Below is a small trained network, with its code and all its weights. Each question gives an input and a target symbol and asks what happens when units are switched off, that is, made to give their printed mean instead of their output.

import numpy as np


def w(rows, s, z=0):
    codes = np.array(rows[::2]) - 128.0
    scale = np.full(codes.shape[1], s)
    scale[-1] = z or s
    return codes * scale


def f(y):
    return np.maximum(y, 0)


def softmax(a):
    e = np.exp(a - a.max(-1, keepdims=True))
    return e / e.sum(-1, keepdims=True)


def log_softmax(a):
    a = a - a.max(-1, keepdims=True)
    return a - np.log(np.exp(a).sum(-1, keepdims=True))


def net(x, mask):
    ids = ['ΛΞΠΣαβγδεζηθμτφ'.index(c) for c in x.split()]
    T = len(ids)
    res = E[ids] + P[:T]
    u = 0
    for l in range(2):
        r = res
        for j in range(2):
            rows = slice(2 * j, 2 * j + 2)
            q, k, v = (r @ M[l][rows].T for M in (Q, K, V))
            z = softmax(np.where(np.tri(T) > 0, q @ k.T / 2**0.5, -1e9)) @ v
            o = O[l][rows]
            res = res + np.where(mask[u + j], z, o[:, -1]) @ o[:, :-1]
        u += 2
        y = f(res @ A[l][:, :-1].T + A[l][:, -1])
        res = res + np.where(mask[u : u + 16], y, B[l][:, -1]) @ B[l][:, :-1]
        u += 16
    return log_softmax(res[-1] @ U[:, :-1].T + U[:, -1])


Q, K, V, O, A, B = {}, {}, {}, {}, {}, {}
E = w([
[81,129,138],'Λ',
[149,69,115],'Ξ',
[116,149,127],'Π',
[86,69,92],'Σ',
[94,135,134],'α',
[150,44,201],'β',
[155,17,92],'γ',
[78,122,200],'δ',
[146,183,157],'ε',
[146,137,151],'ζ',
[96,189,143],'η',
[78,121,202],'θ',
[195,89,155],'μ',
[1,217,4],'τ',
[87,130,135],'φ',
],0.018)
P = w([
[189,189,50],'0',
[154,148,61],'1',
[113,109,77],'2',
[80,90,85],'3',
[51,69,99],'4',
[23,56,106],'5',
[1,50,114],'6',
[13,63,118],'7',
],0.004)
Q[0] = w([
[172,13,132],'0.h1',
[185,208,31],'0.h1',
[251,78,178],'0.h2',
[103,186,198],'0.h2',
],0.011)
K[0] = w([
[161,90,156],'0.h1',
[181,252,141],'0.h1',
[182,101,161],'0.h2',
[61,157,197],'0.h2',
],0.015)
V[0] = w([
[167,175,140],'0.h1',
[205,191,180],'0.h1',
[255,100,184],'0.h2',
[31,179,111],'0.h2',
],0.0055)
O[0] = w([
[58,145,206,64],'0.h1',
[14,111,167,8],'0.h1',
[61,46,170,2],'0.h2',
[195,253,159,208],'0.h2',
],0.005,0.0032)
A[0] = w([
[86,144,50,184],'0.n1',
[154,143,242,93],'0.n2',
[169,186,93,211],'0.n3',
[137,134,192,111],'0.n4',
[124,75,173,53],'0.n5',
[188,92,130,126],'0.n6',
[82,180,174,96],'0.n7',
[105,124,52,163],'0.n8',
[205,177,145,219],'0.n9',
[193,91,131,2],'0.n10',
[183,29,159,42],'0.n11',
[249,97,112,166],'0.n12',
[90,84,122,83],'0.n13',
[118,220,75,92],'0.n14',
[126,149,178,199],'0.n15',
[103,173,170,78],'0.n16',
],0.012,0.005)
B[0] = w([
[185,131,181,239],'0.n1',
[178,204,3,163],'0.n2',
[37,77,139,254],'0.n3',
[174,176,41,148],'0.n4',
[49,247,116,147],'0.n5',
[82,160,203,170],'0.n6',
[165,84,220,167],'0.n7',
[206,168,126,219],'0.n8',
[45,73,94,232],'0.n9',
[101,181,30,144],'0.n10',
[149,238,140,186],'0.n11',
[27,171,183,212],'0.n12',
[197,137,36,154],'0.n13',
[243,111,186,231],'0.n14',
[107,87,69,197],'0.n15',
[162,49,156,150],'0.n16',
],0.0056)
Q[1] = w([
[128,229,250],'1.h1',
[75,190,64],'1.h1',
[92,50,151],'1.h2',
[92,168,162],'1.h2',
],0.015)
K[1] = w([
[98,159,167],'1.h1',
[145,253,52],'1.h1',
[139,96,202],'1.h2',
[153,173,160],'1.h2',
],0.015)
V[1] = w([
[135,180,142],'1.h1',
[87,134,29],'1.h1',
[239,97,98],'1.h2',
[153,252,105],'1.h2',
],0.014)
O[1] = w([
[145,178,121,185],'1.h1',
[89,112,21,135],'1.h1',
[249,83,125,108],'1.h2',
[175,196,116,254],'1.h2',
],0.014,0.0026)
A[1] = w([
[144,201,106,2],'1.n1',
[57,165,154,164],'1.n2',
[57,64,43,42],'1.n3',
[170,99,173,104],'1.n4',
[168,148,206,24],'1.n5',
[246,77,102,68],'1.n6',
[180,99,182,232],'1.n7',
[54,75,116,146],'1.n8',
[69,168,99,110],'1.n9',
[104,150,72,155],'1.n10',
[188,162,66,192],'1.n11',
[162,131,52,62],'1.n12',
[143,200,181,147],'1.n13',
[175,158,79,39],'1.n14',
[101,64,105,224],'1.n15',
[115,63,164,226],'1.n16',
],0.011,0.0071)
B[1] = w([
[113,41,110,168],'1.n1',
[91,93,174,225],'1.n2',
[236,161,243,175],'1.n3',
[109,199,92,160],'1.n4',
[24,150,8,179],'1.n5',
[62,165,184,213],'1.n6',
[171,8,116,223],'1.n7',
[67,172,125,193],'1.n8',
[146,195,155,193],'1.n9',
[157,153,90,199],'1.n10',
[173,187,71,254],'1.n11',
[124,75,206,159],'1.n12',
[139,89,203,236],'1.n13',
[54,76,150,171],'1.n14',
[75,85,31,214],'1.n15',
[144,2,70,190],'1.n16',
],0.0076,0.0078)
U = w([
[119,117,113,50],'Λ',
[117,61,168,123],'Ξ',
[121,121,108,36],'Π',
[120,120,112,51],'Σ',
[123,195,35,77],'α',
[94,147,170,87],'β',
[204,147,143,255],'γ',
[125,111,110,73],'δ',
[17,124,70,224],'ε',
[129,95,127,125],'ζ',
[105,194,121,95],'η',
[169,134,138,167],'θ',
[117,127,111,53],'μ',
[125,120,110,93],'τ',
[150,82,10,69],'φ',
],0.012,0.0038)

Each question gives the input, a string of symbols that net reads in full, and the target symbol t.
The units are the heads (2 rows each of Q, K, V and O) and the neurons (one row each of A and B). Each row of codes is followed by its name. A weight is (code - 128) times the scale printed after its matrix; where a second scale follows, it is the last column's (O, A, B and U).
mask holds one flag per unit, layer by layer, with each layer's heads first. A switched-off unit (its flag False) gives its mean, the last column of its rows in O or B, instead of its output. The means were averaged over made-up inputs and are rounded, as every weight is.
A unit's drop is (log p(t) with every unit on - log p(t) with that unit switched off) / (log p(t) with every unit on - log p(t) with every unit switched off).
The circuit of an input: a set's keep is (log p(t) with only the set's units on - log p(t) with every unit switched off) / (log p(t) with every unit on - log p(t) with every unit switched off). Starting from the 12 units with the biggest drops (on a tie, the unit counted first), units are removed one at a time, each time the one whose removal leaves the highest keep (on an exact tie, the one counted first), for as long as the keep stays at least 0.8.
circuit, biggest first: the units of the circuit, biggest drop first
k most important neurons of layer l: the k neurons of layer l with the biggest drops, biggest first
which heads matter: for each layer, one digit per head in row order, 1 if its drop is at least 0.15 and else 0, layers parted by /
input ζ ζ Σ Σ Π Λ Ξ, target φ: most important neuron of layer 1 => 1.n6
input τ μ β γ, target γ: which heads matter => 00 / 00
input τ ε Λ η φ Π δ ζ, target γ: circuit, biggest first => 0.n14, 1.h2, 0.h2
input τ θ η, target γ: circuit, biggest first => 0.n14, 1.h2
input ζ τ ζ η Σ, target γ: circuit, biggest first => 0.n14, 0.h2, 1.h2
input γ δ ζ ε, target ε: circuit, biggest first => 0.n1, 0.n9, 1.n3
input Π Π ε δ ζ ζ δ, target ε: circuit, biggest first => 0.n8, 1.h2
input Σ ζ ζ γ γ τ θ, target γ: circuit, biggest first => 0.n14, 0.h2, 1.h2
input μ γ γ, target α: which heads matter => 01 / 10
input τ α Λ ζ ζ Π ζ θ, target γ: circuit, biggest first => 1.h2, 0.h2
input Λ ζ ζ θ ζ τ Π, target γ: circuit, biggest first => 0.n14, 0.h2
input Ξ Σ α μ τ Σ ζ δ, target γ: circuit, biggest first => 0.n14, 0.h2, 1.h2
input γ Σ ε, target φ: which heads matter => 11 / 11
input γ ζ ζ ζ ζ θ, target ε: 2 most important neurons of layer 0 => 0.n14, 0.n1
input Σ ζ τ Λ β, target γ: which heads matter => 00 / 01
input Λ γ ζ Ξ, target α: which heads matter => 01 / 10
input Σ φ τ Ξ, target γ: which heads matter => 00 / 01
input μ θ μ α, target β: which heads matter => 01 / 11
input φ ζ Π Σ θ, target φ: which heads matter => 10 / 00
input γ Λ ζ Λ Σ θ, target φ: which heads matter => 11 / 00
input δ ζ θ, target ε: which heads matter => 00 / 11
input Σ Λ μ, target β: which heads matter => 01 / 01
input Σ Λ η θ Λ ζ Σ δ, target φ: which heads matter => 10 / 00
input ζ δ Λ Σ Π, target φ: 2 most important neurons of layer 1 => 1.n6, 1.n13
